Each row is followed by its group and then its class within the group.
[3,0,13,0,6,6,-3,2,0,17,-6,1,-1,1,-1,4,0,3,0,-9,1,5,2,-1,7,4,-2,1,9,6,-13,-7,5,4,0,0,4,-3]  (9) > N
[2,-2,23,2,8,3,-8,4,4,21,-5,1,-2,-1,4,0,-1,3,-1,-10,-3,-1,2,0,-8,-4,2,-6,5,-2,-4,-4,2,1,-2,-2,1,0]  (9) > T
[1,0,-4,8,1,2,-2,4,-6,0,-2,2,-2,11,7,9,0,2,0,-3,-2,4,4,4,-8,0,-1,-1,0,-2,3,1,4,3,3,-1,4,4]  (9) > N
[1,0,22,-7,19,6,-8,8,5,30,-6,-2,1,-9,6,3,-2,2,0,-13,-2,2,8,0,-12,-1,-3,7,4,-3,-5,-4,2,2,1,-3,3,0]  (9) > T
[-3,0,10,0,-4,-5,3,-4,-2,4,5,0,3,-2,2,-3,-1,0,-1,-5,-2,1,-2,7,7,3,2,1,-1,0,35,-1,-11,0,1,-2,-8,-3]  (13) > K
[-1,0,-1,0,-2,-1,-1,-3,-5,11,2,-6,5,-7,2,0,-3,0,0,-4,1,-2,0,10,-5,-2,-3,1,-2,4,20,-3,-7,3,-2,-2,-2,-5]  (13) > K
[-1,-1,2,1,-12,-9,8,4,-9,8,5,-4,-2,-1,1,-6,-1,-3,-1,-10,2,-1,-3,6,7,1,-3,-1,-3,-2,42,-2,-9,-3,4,-2,-3,-14]  (13) > K
[-2,2,-8,13,-24,-5,6,4,-7,-18,12,-6,3,4,3,-5,-4,-1,3,-7,-5,6,-4,7,14,0,-4,-1,-2,5,46,3,-23,4,4,-3,1,-5]  (13) > J
[-2,2,8,8,-6,9,2,10,-3,18,5,1,3,-11,4,0,-2,-2,-1,-16,-4,-2,2,4,-3,1,-7,1,-3,-3,35,-4,-14,0,5,-3,-2,-8]  (13) > J
[1,1,-6,15,-9,0,-6,3,-4,-15,1,-10,1,6,2,2,0,0,4,-5,-6,8,6,2,-5,0,-4,2,0,2,15,4,8,1,3,-1,7,1]  (9) > N
[-1,0,3,8,2,5,-3,1,-3,11,-4,7,-3,4,3,3,3,4,0,-1,-5,6,0,2,-6,2,-2,-3,2,1,-12,-3,-1,1,-3,3,7,1]  (9) > T
[-3,-2,18,5,-1,0,3,7,-1,23,1,-1,6,-10,2,0,-1,1,-11,-11,1,-3,3,4,2,2,-5,1,-3,-4,23,-3,-10,-2,-1,-3,0,-6]  (13) > J
[-1,0,6,15,-5,4,-3,8,0,0,2,-8,4,-5,3,1,4,1,2,-12,0,4,5,0,4,-1,-8,6,-2,0,24,-3,-8,2,1,4,1,3]  (13) > J
[1,2,-6,4,1,1,3,-2,2,-13,2,1,-2,6,3,5,6,1,-1,1,-6,3,5,-1,0,0,0,-1,3,2,-4,3,2,0,1,0,5,-1]  (9) > N
[0,-2,0,5,-1,-1,-4,-1,-4,1,-3,-2,-5,8,-1,0,0,1,7,0,-4,7,-2,-3,-5,0,-3,-3,0,1,5,2,-3,0,-3,0,4,-4]  (9) > T
[-1,1,3,6,3,4,-4,5,0,-7,3,-2,-4,6,3,8,-1,2,0,-3,-5,8,3,1,-2,-2,0,2,-4,0,3,-5,-2,0,2,0,2,1]  (9) > N
[1,-1,15,-2,-3,0,2,2,-5,29,-2,-3,-1,-10,0,2,-2,-3,0,-18,2,1,4,11,-3,3,-8,-2,-1,0,22,-3,-5,-1,2,-3,-3,-9]  (13) > K
[-3,1,-2,5,-6,-1,6,2,-6,3,2,-3,4,-3,1,0,0,-1,-5,-8,-7,2,1,3,1,-3,-7,2,2,0,17,-1,-10,1,3,-2,0,-10]  (13) > J
[4,1,-1,2,-6,-4,7,2,-7,10,6,2,7,-7,4,-2,-3,-4,0,-5,-2,-3,-5,1,5,3,-1,0,-3,1,26,-4,-11,-5,-1,-1,-5,-9]  (13) > J
[2,4,-3,3,-15,-3,10,3,-11,7,13,-6,2,-5,2,-1,-3,-2,-3,-12,0,-6,-5,8,4,-1,-4,1,-1,4,41,-4,-11,1,4,1,-3,-14]  (13) > J
[0,-1,9,9,-4,6,-5,4,-4,15,4,-2,-14,1,5,3,-3,5,2,-14,-1,1,2,7,-11,1,-6,0,2,-3,-9,1,0,2,1,-1,8,1]  (9) > N
[2,-2,9,-6,4,-4,9,5,0,5,-2,9,-2,3,0,2,0,2,-1,-3,0,-9,-2,-2,2,-1,8,-6,1,-1,10,-1,-8,-1,-4,2,3,-15]  (13) > J

Each row is followed by its group and then its class within the group.
[-2,-1,0,-2,-1,0,4,0,-6,-1,3,-11,-1,0,0,7,-6,-1,-9,-1,2,-2,2,3,-3,0,-4,-10,1,3,4,4,-1,2,-8,3,1,5]  ph > qn
[0,-3,0,-1,1,-1,2,-2,-2,4,2,2,1,1,-5,0,4,3,-4,2,0,0,0,1,0,1,4,-4,-1,8,4,4,2,-2,0,1,3,3]  ph > gs
[1,-3,1,0,11,0,-1,-1,-2,1,0,-6,1,0,0,2,4,10,-9,-5,-3,-1,-2,3,-3,-7,2,-2,-1,5,3,0,-4,0,3,-3,2,4]  ph > gs
[2,-7,4,2,8,-2,-3,-3,-8,-3,-1,-4,2,-4,-2,-12,1,0,-5,-3,1,0,-1,6,-4,-16,-3,-1,-2,4,6,-1,0,-2,3,-3,-1,2]  ph > Pr
[-2,-2,-1,-2,2,0,-3,-1,-6,-1,-2,-7,-1,0,2,-5,-3,1,-5,0,0,0,1,1,-3,2,-3,-8,-4,6,-3,2,-1,1,-9,3,4,6]  ph > qn
